Each row has a name. After each piece below comes the name of the row it's from, unless a question asks for something else. Each question is about the rows just above it.

S: [131 110 129 122 119 121 122 119]
Q: [133 130 128 136 127 130 148 121]
Z: [185 177 154  85  57  73 115  46]
B: [101 110 117 125 139 137  97 152]
P: [153 136 142 110 131 109 132 127]
K: [ 96 106 114 126 143 140  93 157]
X: [151 144 136 129 112 118 154 101]
C: [ 89 113 101 143 104 141 117 107]
F: [ 84 111  98 143 126 144 116 107]
R: [150 135 140 111 131 110 130 127]
D: [ 38  54  79 177 197 189 135 210]
Which row holds this, read backwards? [110 142] -> P
[130 110 131] is which row, read backwards? -> R
Which row holds [122 121 119 122] read backwards? -> S
asked: [ 96 106 114 126 143 140  93 157] -> K
[121 148 130 127 136 128] is which row, read backwards? -> Q

W: [127  90 138 151 127 167 115 137 154 139  98 152 138 130 125 120 112 127
 147 141 110 121 139 136 135 134 114 170 126  98 146 141 121 131 127 156
 114 124 113 164 130 113 121 135 130 176 108 139 154 133 184 143 141 111
 150]
U: [122 108 149 121 128 189 112 135 147 119  93 119 128 145 122 124 150 140
 139 171  89  99 143 159 150 113 100 174  94 131 145 113 141 126 134 162
 123 102 120 135 154 116 123 126 106 156 120 134 161 112 161 141 127  86
 154]
J: [175 109 145 152 126 163 109 140 126 150 168 186 115 150  92 103  98 126
 115 123 143 189  98 113 132 122 144 156 134 125 162 140 124  61  68 110
 162 133 191 104  93 141 156 118 149 112  76  91 144  93 114 142 138  87
 102]
N: [113 124 135 130 176 139 119  84 152 162  84 122 120 144 129 132 141 141
 124 139 105  99 120 161 142 140 129 183 102 119 155 118 104 145 138 156
 106 112  93 162 110 148 132  47 158 141 128 166 144 140 148 160 126 138
 128]
E: [131 122 134 132 121 164 116 119 126 135  76 100 133 153 137 120 137 110
 148 178  81 123 130 149 139 140 107 181 117 126 148 100 121 134 169 165
 109 117 129 156 139 130  87 146 119 154 163 170 177 107 132 116 158 117
 163]
Y: [112  77 182 153 141 112 128 136 127 120  77 166 123 162 160 132 176 153
 142 130  62 136 139 163  89 172  72 145  97 146  94 115 183 120 157 126
  93  48  99 174 158 128 141 132  47 148 110 140 167 131 183 169 137  67
 184]
Which row holds this, read backwards? [127 131 121 141] -> W
Which row holds [110 148  47 132 141 128 158] read backwards? -> Y
Which row holds this, read backwards? [176 130 135 121 113] -> W

G: [102 125 115 170]
L: [197 139 107 198]
M: [103 125 115 169]
V: [126 128 127 131]
A: [140 129 135 110]
T: [ 85 118 107 198]
Where do [ 85 118 107 198] appear? -> T
Which row holds this, read backwards? [169 115] -> M
asked: [103 125 115 169] -> M
Which row holds [128 126] read backwards? -> V
[131 127] is which row, read backwards? -> V

Gapab: [135 112 131  55]
nolug: [123 141 126 186]
rivis: [122 141 125 188]
tarip: [129 126 128 121]
Zigu: [134 113 131  61]
kup: [113 134 131  35]
Which row holds this, read backwards? [131 113 134] -> Zigu
Which row holds [ 55 131] read backwards? -> Gapab

